Where the symbols take the nodes:
Dab ka Rir
Dab lu Bot
Dab gu Gof
Dab na Far
Dab va Fel
Dab de Mog
Nep ka Nok
Nep lu Mal
Nep gu Miz
Nep na Mok
Nep va Zom
Nep de Fad
Rir ka Med
Rir lu Sez
Rir gu Nir
Rir na Der
Rir va Tuk
Rir de Gol
Vem ka Mem
Vem lu Fom
Vem gu Dat
Vem na Vus
Vem va Rek
Vem de Mef
Mot ka Tor
Mot lu Kur
Mot gu Med
Mot na Leb
Mot va Pum
Mot de Tez
Miz ka Lus
Miz lu Dav
Miz gu Rek
Miz na Mef
Miz va Mem
Miz de Bez
Ziz ka Pom
Ziz lu Nok
Ziz gu Mok
Ziz na Lok
Ziz va Fad
Ziz de Nav
Pez ka Bot
Pez lu Kal
Pez gu Fem
Pez na Gof
Pez va Ves
Pez de Fel
Far ka Der
Far lu Nir
Far gu Nav
Far na Ves
Far va Kal
Far de Bot
Fem ka Gen
Fem lu Rak
Fem gu Zom
Fem na Fad
Fem va Nok
Fem de Pom
Ruf ka Bez
Ruf lu Mem
Ruf gu Vus
Ruf na Ped
Ruf va Mef
Ruf de Sud
Lok ka Rak
Lok lu Ruv
Lok gu Sud
Lok na Zom
Lok va Mal
Lok de Nok
Der ka Bim
Der lu Mog
Der gu Pez
Der na Dab
Der va Det
Der de Sez
Rak ka Ves
Rak lu Nav
Rak gu Nep
Rak na Ziz
Rak va Fem
Rak de Gof
Zuk ka Mal
Zuk lu Bez
Zuk gu Ped
Zuk na Miz
Zuk va Sud
Zuk de Zom
Bot ka Sez
Bot lu Det
Bot gu Gen
Bot na Nir
Bot va Dab
Bot de Tuk
Sud ka Nep
Sud lu Zuk
Sud gu Fom
Sud na Mem
Sud va Dav
Sud de Lus
Ves ka Dab
Ves lu Pez
Ves gu Nok
Ves na Pom
Ves va Gen
Ves de Nir
Vam ka Rek
Vam lu Tez
Vam gu Sal
Vam na Mot
Vam va Dat
Vam de Vus
Suz ka Mot
Suz lu Sal
Suz gu Rir
Suz na Zub
Suz va Zul
Suz de Poz
Vus ka Kig
Vus lu Viv
Vus gu Pum
Vus na Tez
Vus va Tor
Vus de Fom
Pum ka Lum
Pum lu Mot
Pum gu Zub
Pum na Bup
Pum va Poz
Pum de Vam
Nav ka Pez
Nav lu Sel
Nav gu Mal
Nav na Nok
Nav va Rak
Nav de Gen
Lum ka Fom
Lum lu Tor
Lum gu Leb
Lum na Dat
Lum va Tez
Lum de Rek
Bez ka Lok
Bez lu Mok
Bez gu Kig
Bez na Dav
Bez va Zuk
Bez de Nep
Kig ka Sud
Kig lu Mef
Kig gu Lum
Kig na Vem
Kig va Ped
Kig de Miz
Kal ka Det
Kal lu Far
Kal gu Rak
Kal na Gen
Kal va Pez
Kal de Dab
Fad ka Sel
Fad lu Ziz
Fad gu Bez
Fad na Mal
Fad va Ruv
Fad de Rak
Sal ka Kur
Sal lu Bup
Sal gu Sez
Sal na Med
Sal va Suz
Sal de Pum
Ped ka Dav
Ped lu Kig
Ped gu Tez
Ped na Rek
Ped va Fom
Ped de Mem
Pom ka Far
Pom lu Gof
Pom gu Ruv
Pom na Rak
Pom va Sel
Pom de Pez
Poz ka Tez
Poz lu Pum
Poz gu Gol
Poz na Sal
Poz va Leb
Poz de Dat
Bim ka Sal
Bim lu Gol
Bim gu Bot
Bim na Rir
Bim va Zaz
Bim de Zul
Det ka Zaz
Det lu Der
Det gu Ves
Det na Fel
Det va Bot
Det de Rir
Dav ka Zom
Dav lu Sud
Dav gu Vem
Dav na Ruf
Dav va Miz
Dav de Mok
Viv ka Mef
Viv lu Rek
Viv gu Mot
Viv na Lum
Viv va Vus
Viv de Ped
Tuk ka Zub
Tuk lu Rir
Tuk gu Far
Tuk na Det
Tuk va Mog
Tuk de Bim
Rek ka Ruf
Rek lu Vem
Rek gu Kur
Rek na Tor
Rek va Viv
Rek de Kig
Fom ka Miz
Fom lu Ped
Fom gu Vam
Fom na Viv
Fom va Vem
Fom de Ruf
Zom ka Ziz
Zom lu Nep
Zom gu Mem
Zom na Bez
Zom va Lus
Zom de Ruv
Mok ka Ruv
Mok lu Lus
Mok gu Mef
Mok na Sud
Mok va Bez
Mok de Mal
Kur ka Vus
Kur lu Dat
Kur gu Zul
Kur na Poz
Kur va Mot
Kur de Lum
Zul ka Pum
Zul lu Suz
Zul gu Tuk
Zul na Gol
Zul va Med
Zul de Leb
Mem ka Mok
Mem lu Miz
Mem gu Viv
Mem na Kig
Mem va Ruf
Mem de Zuk
Gol ka Bup
Gol lu Zub
Gol gu Det
Gol na Sez
Gol va Bim
Gol de Suz
Sel ka Kal
Sel lu Pom
Sel gu Lok
Sel na Fem
Sel va Nav
Sel de Ves
Tez ka Vem
Tez lu Lum
Tez gu Bup
Tez na Kur
Tez va Vam
Tez de Viv
Tor ka Ped
Tor lu Vus
Tor gu Poz
Tor na Vam
Tor va Lum
Tor de Vem
Dat ka Viv
Dat lu Vam
Dat gu Suz
Dat na Pum
Dat va Kur
Dat de Tor
Gen ka Fel
Gen lu Ves
Gen gu Ziz
Gen na Sel
Gen va Gof
Gen de Far
Med ka Poz
Med lu Zul
Med gu Mog
Med na Bim
Med va Zub
Med de Bup
Leb ka Vam
Leb lu Poz
Leb gu Bim
Leb na Suz
Leb va Bup
Leb de Kur
Gof ka Nir
Gof lu Gen
Gof gu Fad
Gof na Nav
Gof va Pom
Gof de Kal
Lus ka Fad
Lus lu Zom
Lus gu Ruf
Lus na Zuk
Lus va Mok
Lus de Lok
Mef ka Zuk
Mef lu Ruf
Mef gu Tor
Mef na Fom
Mef va Kig
Mef de Dav
Bup ka Dat
Bup lu Leb
Bup gu Zaz
Bup na Zul
Bup va Sal
Bup de Mot
Mal ka Fem
Mal lu Lok
Mal gu Dav
Mal na Lus
Mal va Nep
Mal de Ziz
Sez ka Zul
Sez lu Zaz
Sez gu Fel
Sez na Mog
Sez va Rir
Sez de Zub
Ruv ka Nav
Ruv lu Fad
Ruv gu Zuk
Ruv na Nep
Ruv va Lok
Ruv de Fem
Nir ka Mog
Nir lu Fel
Nir gu Sel
Nir na Pez
Nir va Far
Nir de Det
Zaz ka Suz
Zaz lu Bim
Zaz gu Dab
Zaz na Tuk
Zaz va Sez
Zaz de Med
Mog ka Gol
Mog lu Tuk
Mog gu Kal
Mog na Bot
Mog va Der
Mog de Zaz
Zub ka Leb
Zub lu Med
Zub gu Der
Zub na Zaz
Zub va Gol
Zub de Sal
Nok ka Gof
Nok lu Fem
Nok gu Lus
Nok na Ruv
Nok va Ziz
Nok de Sel
Fel ka Tuk
Fel lu Dab
Fel gu Pom
Fel na Kal
Fel va Nir
Fel de Der

The rows follow the links: the fewer symbols apart two nodes are, the more alike their rows tend to be.

Each row is also shifted at random along 5 hidden directions that mean nothing.

Row, then node:
-76 -56 -101 -15 51 -12 -34 -71 126 -125 57 42 162 86 38 76 -30 -180 -111 -181 49 -67 135 -89 -48 -178 99 9 -90 -93 73 -270 52 46 40 -98 43 -77 -81 41 80 -7 68 -22 -165
node: Rek
305 13 75 57 14 69 -97 45 94 73 17 15 -3 -53 -16 -77 123 -84 30 25 -141 14 99 10 -167 -58 6 -72 45 40 -36 6 -29 -52 8 6 35 34 -12 70 -162 -17 41 -25 55
node: Bot
-214 -3 19 -15 -87 70 -38 -61 -37 34 76 -11 -38 41 -45 26 51 -8 -57 27 79 60 22 66 63 61 -51 74 77 -33 -112 99 23 39 -83 50 24 -37 7 80 -77 33 -72 28 97
node: Gen
-11 -31 89 73 88 -41 90 -2 96 -2 -29 -5 -30 -28 123 -44 -67 -72 186 -42 -93 -78 -71 67 -57 -72 70 53 60 108 6 -102 -92 -90 98 -86 -119 51 -37 -78 -18 -120 13 -116 -45
node: Bup
2 -1 90 122 26 -38 -126 50 56 -108 -15 -35 78 30 -30 -14 97 -10 73 72 -80 90 -67 -10 -162 4 -12 -174 20 -11 -46 70 -55 -118 -64 -119 -53 136 8 26 116 -83 78 -81 -16
node: Med
-343 -83 15 57 10 9 -10 -96 133 -56 28 -41 190 93 138 160 -91 -129 -44 -70 72 77 30 -13 93 59 -14 31 0 8 48 -28 9 77 46 -117 1 -61 85 16 -20 9 44 -74 -41
node: Mot
-301 -31 100 209 -40 104 36 3 26 74 -61 9 99 172 9 -38 -60 -64 46 21 25 101 7 14 128 72 -38 43 29 52 26 -10 80 -39 58 66 24 -160 104 6 -99 88 -72 -4 153
node: Rir
203 0 44 122 3 67 19 49 -128 61 17 -36 82 130 -46 14 17 104 -125 63 64 82 64 19 113 101 -47 30 23 6 17 90 30 -6 -14 26 124 -57 40 47 8 123 18 -8 130
node: Der
-14 -3 -14 -33 55 22 9 85 90 -25 -98 60 15 -82 96 -22 -55 -7 87 16 -159 -95 -6 -22 -146 -76 26 -87 -69 103 131 -36 34 -81 100 -28 -67 63 -25 -10 -109 -107 33 -7 -83
node: Tor
-167 -31 -50 12 -17 118 56 46 -16 -92 -42 -14 114 61 -9 86 -82 -57 -78 45 136 -26 43 28 76 20 22 -24 -133 65 119 -14 226 38 18 -15 38 -122 28 55 -98 83 -70 129 -75
node: Vem
-77 1 -18 -28 34 10 -21 95 15 -35 -93 14 47 -52 82 34 -46 92 8 76 -116 -19 -24 -27 -83 31 -28 -110 -67 84 129 84 35 -57 51 -43 -33 91 16 -7 -49 -63 58 -15 -46
node: Lum
252 24 -44 -43 68 48 190 192 -248 -4 -113 -3 -48 -20 39 19 -142 306 -44 152 17 -132 -70 81 87 85 -9 22 -97 170 183 140 117 -79 72 26 3 38 -38 -56 -13 21 -12 55 -10
node: Vus
-103 -12 76 33 21 23 37 96 -41 -18 -89 -63 24 -49 92 67 -71 125 71 165 -40 42 -116 75 25 154 -61 -70 -9 159 77 223 10 -56 29 -67 -51 92 83 -28 -75 -39 8 -22 17
node: Pum
223 18 -30 -83 -92 71 8 2 -71 -4 6 53 -124 -4 -58 -34 11 39 2 43 29 -47 -34 77 -9 -17 -22 49 29 8 -74 59 86 -24 -57 101 -43 -17 -56 52 -84 -34 -122 90 52
node: Rak
150 30 -20 -100 -49 -36 -154 -33 64 -36 63 75 -118 -77 -64 -81 147 -36 37 -37 -126 -26 3 -13 -236 -128 5 -67 75 -97 -143 -18 -77 -61 -86 18 -62 127 -108 67 11 -143 7 -15 -8
node: Sel
140 58 -50 -124 -60 -63 -106 -2 15 14 -31 105 -170 -93 -50 -113 71 72 86 -16 -173 -30 -68 -57 -181 -82 -30 -63 41 -83 -82 16 -88 -69 -47 94 -97 131 -70 -9 32 -147 -24 7 22
node: Nok
41 19 -22 -62 -63 63 -6 21 20 -54 1 -101 15 -124 -75 63 27 -115 -36 103 156 36 19 30 42 80 -3 -102 -121 43 23 96 170 131 -72 -6 60 -78 101 44 -138 127 -64 194 -93
node: Sud
-120 23 -25 -11 16 62 222 114 -191 4 -84 -40 -64 -18 -35 -2 -125 131 -2 110 145 -107 -57 96 167 63 30 63 -104 140 117 46 163 6 45 64 10 -94 4 -56 -48 105 -107 141 -24
node: Kig
-92 -38 7 7 22 60 74 55 1 -9 -80 -15 73 1 127 78 -126 44 13 70 -6 -16 -29 38 61 82 -23 2 -49 144 134 82 80 -12 78 -33 -23 -10 56 -8 -127 -4 -3 5 -18
node: Vam
-21 16 -39 -85 -35 -18 54 -78 104 78 -19 16 -79 -111 20 -28 -53 -138 78 -80 20 -37 3 -39 60 -32 27 55 -33 -11 11 -106 6 124 56 85 -16 -105 55 -59 -109 39 -64 84 -39
node: Lus
-163 -16 -54 -26 73 -89 -9 19 -37 -22 -23 3 96 35 94 85 -72 152 -81 -27 -54 3 -8 -80 19 43 -28 -17 -31 -29 106 24 -87 -11 49 -72 13 96 2 -45 151 -38 130 -109 -34
node: Tez
-89 27 -58 -60 51 -69 112 8 -99 -20 19 -56 -43 -51 -55 11 -30 41 -40 -22 115 -73 -7 -9 94 -11 53 39 -68 -28 31 -67 7 74 -7 -7 46 -34 -20 -72 127 81 6 55 -92
node: Mem
-157 -39 -30 -11 72 -93 -68 -43 90 -50 13 0 124 16 126 90 -33 4 -39 -89 -76 25 18 -90 -48 -16 -3 -35 1 -49 58 -51 -118 4 46 -119 -7 92 4 -18 111 -80 141 -146 -74
node: Dat
286 41 -63 -111 -72 -3 13 -9 -38 38 -36 19 -92 -84 -34 -11 -23 42 -5 24 19 -4 -31 -27 41 37 -40 3 -45 -12 6 57 46 66 -19 102 -4 -25 37 -24 -57 26 -69 102 -1
node: Mal
108 -12 136 172 -3 117 84 94 25 -5 -98 8 -10 49 5 -89 -39 -57 173 104 -32 -16 -80 116 -20 1 33 -26 7 177 20 16 107 -131 55 7 -82 -60 20 4 -151 -21 -98 27 53
node: Gol

Start here and follow the symbols in turn, left to right. Where do you end up?
Answers are names.
-80 56 -19 -78 35 -78 16 35 6 -13 -18 -36 -95 -175 -49 -54 45 -13 68 20 -22 -61 -32 -25 -80 -42 46 -89 -70 7 15 -21 -23 38 -3 -1 -7 55 0 -67 40 1 18 65 -106
de gu na -> Vem
40 28 22 -62 -37 42 58 3 -83 77 20 44 -186 -42 -21 -84 13 68 66 28 -29 -78 -38 106 -4 -19 -6 118 98 50 -97 50 -20 -52 -12 102 -54 12 -73 2 -91 -58 -96 16 89
va na na de gu -> Mal
-29 -17 106 114 34 0 23 52 30 -46 -51 -32 11 6 40 -20 -8 0 137 77 -42 17 -98 70 -48 25 13 -49 30 98 -6 51 -17 -105 14 -82 -89 68 13 -28 -4 -67 5 -56 -1
de ka na -> Kur
-46 67 -50 -122 -59 -100 -50 -11 -6 92 -86 91 -181 -114 -8 -109 1 123 114 -14 -163 1 -109 -96 -68 -8 -65 -36 28 -68 -32 36 -115 -20 9 149 -84 91 10 -87 43 -91 -24 6 53
de gu na na -> Dav
324 -22 72 143 85 -1 56 13 59 12 -9 53 1 88 6 -122 3 -85 106 -95 -94 -82 18 19 -84 -167 94 56 51 22 -9 -220 -54 -125 87 -23 -51 -29 -102 -33 47 -60 11 -107 6
gu de na lu gu -> Ves
-209 7 -70 -65 -126 11 33 -80 -89 66 -34 47 -51 76 -16 25 -95 83 -44 -9 97 64 -57 -37 208 114 -89 108 11 -75 -20 59 50 85 -21 157 -1 -113 71 -24 11 71 -114 83 108
lu ka ka ka -> Der
-83 0 69 155 72 -92 -25 2 21 14 -23 36 30 100 -4 -97 30 33 86 -63 -121 30 -47 -57 -68 -68 22 -15 68 -61 -30 -108 -151 -119 33 -33 -45 58 -41 -64 191 -67 80 -155 51
lu gu lu -> Der
-104 0 92 171 -26 70 -48 61 -12 61 -55 -4 77 99 -28 -44 23 28 9 78 -47 120 6 -13 25 83 -59 -59 18 31 12 80 31 -60 3 42 42 -45 81 25 -49 61 -9 -10 144
lu ka na gu -> Bot
37 -19 47 10 -23 106 117 -55 -25 126 70 -1 -90 25 24 -23 -18 -63 8 -27 70 -58 69 127 108 -9 20 209 100 71 -71 -31 14 38 39 77 29 -119 -36 31 -191 55 -101 9 105
de na lu -> Nir
-66 -13 20 -15 -44 46 -88 -77 59 35 114 7 -18 6 -24 1 105 -106 -38 -41 10 32 88 35 -44 -34 -7 52 92 -52 -126 3 -45 39 -59 4 39 -9 -26 88 -78 -2 -12 -19 55
ka va va na -> Kal
-346 8 -46 -6 13 2 82 37 -79 -33 -39 -14 27 29 -28 28 -78 45 -48 19 94 -36 -16 -15 96 22 18 4 -86 21 82 -26 95 25 17 10 29 -66 16 -34 51 70 -22 69 -50
de va gu -> Vus
-12 -40 85 125 41 -19 -29 -14 94 -81 14 -24 74 67 22 -3 24 -104 80 -22 -20 28 -37 25 -71 -50 39 -42 36 9 -37 -67 -37 -74 2 -119 -59 36 -15 1 69 -63 33 -88 -33
gu na lu -> Der
-24 0 11 -34 -51 42 -20 -53 -74 34 103 -18 -43 42 -51 28 68 30 -90 8 83 27 46 66 53 40 -33 83 86 -38 -112 77 -16 27 -78 23 48 -10 -33 67 -21 37 -38 2 88
va de na -> Ves
-383 35 -28 -61 -2 -89 -58 -39 106 6 -5 -38 -34 -139 -34 -21 49 -105 54 -34 -13 29 -9 -83 -54 -20 19 -97 -50 -58 -7 -40 -47 94 -19 -3 3 9 66 -52 28 21 28 48 -90
gu de na gu ka -> Rek
